Below is a small trained network, with its code and all its weights. Each question gives an input and a class and asks what happens when units are switched off, that is, made to give their printed mean instead of their output.

import numpy as np


def w(rows, s, z=0):
    codes = np.array(rows[::2]) - 128.0
    scale = np.full(codes.shape[1], s)
    scale[-1] = z or s
    return codes * scale


def f(y):
    return np.maximum(y, 0)


def log_softmax(a):
    a = a - a.max(-1, keepdims=True)
    return a - np.log(np.exp(a).sum(-1, keepdims=True))


def net(x, mask):
    res = np.array(x, float).reshape(1, 4) / 4 @ E
    y = f(res @ A[0][:, :-1].T + A[0][:, -1])
    res = res + np.where(mask, y, B[0][:, -1]) @ B[0][:, :-1]
    return log_softmax(res[-1] @ U[:, :-1].T + U[:, -1])


A, B = {}, {}
E = w([
[50,141,120,53,58,100],'x0',
[129,155,119,180,59,97],'x1',
[117,139,93,132,183,6],'x2',
[194,109,25,115,122,162],'x3',
],0.013)
A[0] = w([
[119,114,139,90,105,122,90],'n1',
[131,99,145,99,146,121,137],'n2',
[120,116,152,144,90,196,92],'n3',
[112,153,164,143,138,121,87],'n4',
[139,125,142,149,72,159,96],'n5',
[107,127,117,83,76,116,99],'n6',
[154,143,15,116,121,149,101],'n7',
[159,125,149,175,159,134,77],'n8',
[131,137,116,121,147,106,112],'n9',
[124,139,128,113,145,136,247],'n10',
[119,137,118,118,174,105,107],'n11',
[164,154,136,127,146,134,95],'n12',
[151,138,137,194,192,139,103],'n13',
[115,144,150,118,159,136,105],'n14',
[99,107,118,84,94,110,102],'n15',
[139,145,176,113,96,212,106],'n16',
[120,112,139,97,150,136,98],'n17',
[116,132,143,7,250,175,104],'n18',
[130,134,163,175,88,102,112],'n19',
[133,147,100,237,24,92,115],'n20',
[124,125,105,163,117,79,128],'n21',
[113,112,152,126,122,109,95],'n22',
[145,148,117,102,170,41,95],'n23',
[139,127,135,233,179,157,94],'n24',
[145,113,64,123,120,133,73],'n25',
[99,119,208,131,148,105,110],'n26',
[130,116,132,126,126,123,179],'n27',
[117,145,223,140,129,121,91],'n28',
[122,134,99,130,143,75,79],'n29',
[149,131,111,117,120,136,97],'n30',
[141,116,131,136,117,94,123],'n31',
[114,104,103,143,149,67,89],'n32',
[123,139,113,134,152,87,125],'n33',
[111,144,198,145,145,115,94],'n34',
[148,122,92,118,127,144,134],'n35',
[118,135,126,68,109,100,142],'n36',
[91,164,111,49,100,120,90],'n37',
[107,131,111,138,141,100,86],'n38',
[159,138,90,110,118,145,90],'n39',
],0.017,0.013)
B[0] = w([
[147,124,128,94,142,114,154],'n1',
[135,146,120,146,124,123,159],'n2',
[110,142,117,96,141,180,209],'n3',
[126,101,98,117,128,117,151],'n4',
[118,151,113,113,140,163,185],'n5',
[162,123,163,104,136,105,189],'n6',
[84,70,96,133,118,94,236],'n7',
[158,123,141,86,133,106,178],'n8',
[119,130,125,121,129,146,151],'n9',
[110,108,229,254,122,176,231],'n10',
[118,135,118,119,131,157,164],'n11',
[131,133,133,97,128,110,149],'n12',
[156,113,179,99,122,115,214],'n13',
[128,124,113,138,132,112,148],'n14',
[152,117,155,98,131,109,179],'n15',
[93,142,127,100,128,198,236],'n16',
[143,148,101,117,133,113,148],'n17',
[174,212,51,132,122,89,249],'n18',
[133,137,97,135,125,97,171],'n19',
[178,198,91,168,123,97,238],'n20',
[118,148,126,138,129,165,176],'n21',
[128,116,114,113,135,119,143],'n22',
[101,136,127,103,127,186,203],'n23',
[159,125,175,76,121,99,224],'n24',
[110,92,90,109,136,105,176],'n25',
[96,87,101,134,129,105,192],'n26',
[124,122,153,157,122,141,171],'n27',
[97,84,96,136,135,109,189],'n28',
[114,132,105,94,138,155,166],'n29',
[121,116,110,117,132,119,147],'n30',
[129,141,126,127,132,137,149],'n31',
[109,135,116,98,136,162,175],'n32',
[114,131,134,125,127,165,173],'n33',
[110,90,96,133,125,110,177],'n34',
[104,104,127,144,140,118,185],'n35',
[149,116,174,124,122,122,186],'n36',
[161,112,164,80,130,101,199],'n37',
[130,135,108,104,131,145,146],'n38',
[104,110,109,119,148,107,172],'n39',
],0.048,0.015)
U = w([
[27,147,96,68,186,252,88],'0',
[143,83,196,42,163,83,80],'1',
[5,21,37,146,175,71,86],'2',
[131,226,19,150,154,93,148],'3',
[59,105,202,253,139,182,255],'4',
],0.0064,0.0045)

Each question gives the input, the list of numbers given to net, and the class t.
The units are the neurons (one row each of A and B). Each row of codes is followed by its name. A weight is (code - 128) times the scale printed after its matrix; where a second scale follows, it is the last column's (A, B and U).
mask holds one flag per neuron, in row order. A switched-off neuron (its flag False) gives its mean, the last column of its row in B, instead of its output. The means were averaged over made-up inputs and are rounded, as every weight is.
A unit's drop is (log p(t) with every unit on - log p(t) with that unit switched off) / (log p(t) with every unit on - log p(t) with every unit switched off).
The circuit of an input: a set's keep is (log p(t) with only the set's units on - log p(t) with every unit switched off) / (log p(t) with every unit on - log p(t) with every unit switched off). Starting from the 12 units with the biggest drops (on a tie, the unit counted first), units are removed one at a time, each time the one whose removal leaves the highest keep (on an exact tie, the one counted first), for as long as the keep stays at least 0.8.
units of the circuit, in order: the units of the circuit, biggest drop first
k most important neurons: the k neurons with the biggest drops, biggest first
drop when u is switched off: that unit's drop, to one decimal
input [-1,6,-4,-4], class 3: units of the circuit, in order -> [n20]
input [1,1,6,6], class 0: 4 most important neurons -> [n23 n32 n21 n29]
input [6,0,7,7], class 0: 2 most important neurons -> [n23 n32]
input [7,-6,2,1], class 1: 2 most important neurons -> [n37 n20]
input [0,8,3,-7], class 3: 3 most important neurons -> [n20 n7 n19]
input [0,-1,3,-3], class 4: 2 most important neurons -> [n16 n7]
input [5,-8,7,-7], class 3: 4 most important neurons -> [n18 n16 n7 n3]
input [-5,-2,5,-2], class 0: 4 most important neurons -> [n23 n37 n32 n6]
input [-2,-8,-3,8], class 2: 4 most important neurons -> [n7 n20 n35 n25]
input [-5,0,6,-7], class 2: 4 most important neurons -> [n26 n34 n28 n16]
input [6,1,-5,-7], class 2: 3 most important neurons -> [n28 n26 n24]
input [6,-7,-1,-5], class 3: 3 most important neurons -> [n18 n24 n13]
input [-6,-5,6,7], class 2: 3 most important neurons -> [n7 n16 n25]
input [-6,-4,-4,7], class 2: units of the circuit, in order -> [n7]
input [5,6,2,0], class 3: 2 most important neurons -> [n20 n24]
input [8,0,-7,-6], class 1: 2 most important neurons -> [n37 n6]
input [2,2,1,0], class 4: drop when n18 is switched off -> 0.5
input [2,-8,-3,-2], class 3: drop when n18 is switched off -> 1.9
input [2,8,-5,7], class 3: drop when n34 is switched off -> 0.1
input [-4,3,8,8], class 0: drop when n21 is switched off -> 0.7
input [2,-7,0,3], class 3: units of the circuit, in order -> [n18]
